Below is a small trained network, with its code and all its weights. Each question gives an input and a target symbol and asks what happens when units are switched off, that is, made to give their printed mean instead of their output.

import numpy as np


def w(rows, s, z=0):
    codes = np.array(rows[::2]) - 128.0
    scale = np.full(codes.shape[1], s)
    scale[-1] = z or s
    return codes * scale


def f(y):
    return y / 2 * (1 + np.tanh(0.7978845608 * (y + 0.044715 * y**3)))


def softmax(a):
    e = np.exp(a - a.max(-1, keepdims=True))
    return e / e.sum(-1, keepdims=True)


def log_softmax(a):
    a = a - a.max(-1, keepdims=True)
    return a - np.log(np.exp(a).sum(-1, keepdims=True))


def net(x, mask):
    ids = ['βζημπσ'.index(c) for c in x.split()]
    T = len(ids)
    res = E[ids] + P[:T]
    u = 0
    for l in range(2):
        q, k, v = (res @ M[l].T for M in (Q, K, V))
        z = softmax(np.where(np.tri(T) > 0, q @ k.T / 2**0.5, -1e9)) @ v
        res = res + np.where(mask[u], z, O[l][:, -1]) @ O[l][:, :-1]
        u += 1
        y = f(res @ A[l][:, :-1].T + A[l][:, -1])
        res = res + np.where(mask[u : u + 4], y, B[l][:, -1]) @ B[l][:, :-1]
        u += 4
    return log_softmax(res[-1] @ U[:, :-1].T + U[:, -1])


Q, K, V, O, A, B = {}, {}, {}, {}, {}, {}
E = w([
[33,116,66,163],'β',
[133,211,97,128],'ζ',
[124,125,76,97],'η',
[178,141,188,128],'μ',
[240,185,89,116],'π',
[131,115,67,5],'σ',
],0.02)
P = w([
[42,172,171,188],'0',
[99,185,88,134],'1',
[145,171,81,123],'2',
[166,123,83,136],'3',
[194,96,84,150],'4',
[222,75,82,164],'5',
[245,51,85,175],'6',
[251,34,100,172],'7',
[255,39,131,153],'8',
],0.0078)
Q[0] = w([
[189,108,12,135],'0.h0',
[108,249,136,61],'0.h0',
],0.012)
K[0] = w([
[250,34,123,78],'0.h0',
[109,235,189,45],'0.h0',
],0.011)
V[0] = w([
[114,39,2,224],'0.h0',
[41,184,171,140],'0.h0',
],0.0075)
O[0] = w([
[80,148,199,120,253],'0.h0',
[219,8,64,216,73],'0.h0',
],0.014,0.0063)
A[0] = w([
[52,170,2,77,11],'0.n0',
[231,49,239,132,148],'0.n1',
[104,8,119,30,204],'0.n2',
[84,9,236,192,2],'0.n3',
],0.0079,0.0024)
B[0] = w([
[119,114,100,90,254],'0.n0',
[193,162,108,6,150],'0.n1',
[172,118,219,194,156],'0.n2',
[96,122,124,191,195],'0.n3',
],0.015,0.008)
Q[1] = w([
[206,231,133,231],'1.h0',
[71,254,85,111],'1.h0',
],0.0084)
K[1] = w([
[219,57,76,255],'1.h0',
[183,98,240,198],'1.h0',
],0.0084)
V[1] = w([
[14,115,86,185],'1.h0',
[162,251,51,198],'1.h0',
],0.012)
O[1] = w([
[124,238,167,92,255],'1.h0',
[62,72,254,94,100],'1.h0',
],0.011,0.0071)
A[1] = w([
[10,164,118,139,4],'1.n0',
[233,158,174,75,30],'1.n1',
[163,166,92,210,66],'1.n2',
[155,178,169,187,50],'1.n3',
],0.011,0.0032)
B[1] = w([
[253,167,213,91,250],'1.n0',
[110,71,108,194,184],'1.n1',
[188,83,137,52,144],'1.n2',
[232,54,159,91,187],'1.n3',
],0.013,0.021)
U = w([
[180,152,178,139,65],'β',
[121,127,220,135,91],'ζ',
[116,241,146,108,254],'η',
[169,67,174,146,174],'μ',
[115,77,194,2,11],'π',
[214,144,69,36,2],'σ',
],0.0069,0.0083)

Each question gives the input, a string of symbols that net reads in full, and the target symbol t.
The units are the heads (2 rows each of Q, K, V and O) and the neurons (one row each of A and B). Each row of codes is followed by its name. A weight is (code - 128) times the scale printed after its matrix; where a second scale follows, it is the last column's (O, A, B and U).
mask holds one flag per unit, layer by layer, with each layer's heads first. A switched-off unit (its flag False) gives its mean, the last column of its rows in O or B, instead of its output. The means were averaged over made-up inputs and are rounded, as every weight is.
A unit's drop is (log p(t) with every unit on - log p(t) with that unit switched off) / (log p(t) with every unit on - log p(t) with every unit switched off).
The circuit of an input: a set's keep is (log p(t) with only the set's units on - log p(t) with every unit switched off) / (log p(t) with every unit on - log p(t) with every unit switched off). Starting from all 10 units, units are removed one at a time, each time the one whose removal leaves the highest keep (on an exact tie, the one counted first), for as long as the keep stays at least 0.8.
units of the circuit, in order: the units of the circuit, biggest drop first
unit that matters most: the unit with the biggest drop
top k neurons: the k neurons with the biggest drops, biggest first
k most important neurons of layer l: the k neurons of layer l with the biggest drops, biggest first
input η σ η μ η μ β β ζ, target η: top 2 neurons => [0.n1 1.n3]
input σ β β σ μ η ζ, target σ: unit that matters most => 1.h0
input π β β π, target π: units of the circuit, in order => [1.h0 0.h0]
input β β β, target β: top 2 neurons => [1.n3 1.n0]
input μ η ζ, target μ: units of the circuit, in order => [1.h0 0.h0]
input β η β β β, target β: top 4 neurons => [1.n0 1.n3 0.n3 0.n0]
input β ζ β, target ζ: units of the circuit, in order => [1.h0 0.h0 0.n3 1.n3]
input β σ β η μ, target μ: top 2 neurons => [1.n1 0.n1]
input β σ β ζ, target β: top 2 neurons => [1.n3 1.n1]
input η μ β σ μ, target μ: units of the circuit, in order => [1.n1 0.n1 1.n0]
input μ β ζ, target μ: top 2 neurons => [0.n0 0.n3]
input η ζ β μ β, target μ: units of the circuit, in order => [1.h0 0.n1]
input π η η β β ζ, target π: top 2 neurons => [0.n0 1.n1]
input β β σ β β, target σ: top neuron => [0.n2]
input β ζ β η ζ, target β: top 3 neurons => [1.n3 0.n3 1.n1]
input η η μ ζ π β, target π: units of the circuit, in order => [1.h0 0.h0 0.n0]
input η μ β σ β π, target η: top 3 neurons => [0.n2 0.n1 1.n3]
input ζ ζ η β π, target ζ: 2 most important neurons of layer 1 => [1.n1 1.n3]
input β β β η μ π β π η, target π: units of the circuit, in order => [0.h0 1.h0 0.n0]
input μ β β σ π, target μ: units of the circuit, in order => [1.h0]
input β ζ π ζ β β π β, target π: units of the circuit, in order => [1.h0 0.h0]
input β β β β η η μ π, target β: top 4 neurons => [1.n3 1.n1 1.n0 0.n3]
input η ζ β μ β π η ζ, target η: top 2 neurons => [0.n2 1.n3]
input μ β η, target μ: top 2 neurons => [0.n1 1.n0]
input μ ζ β β, target ζ: top 2 neurons => [0.n0 1.n3]
input η σ η μ σ β β π, target η: 2 most important neurons of layer 0 => [0.n3 0.n1]
input η η η β β σ η, target σ: 3 most important neurons of layer 0 => [0.n2 0.n0 0.n3]
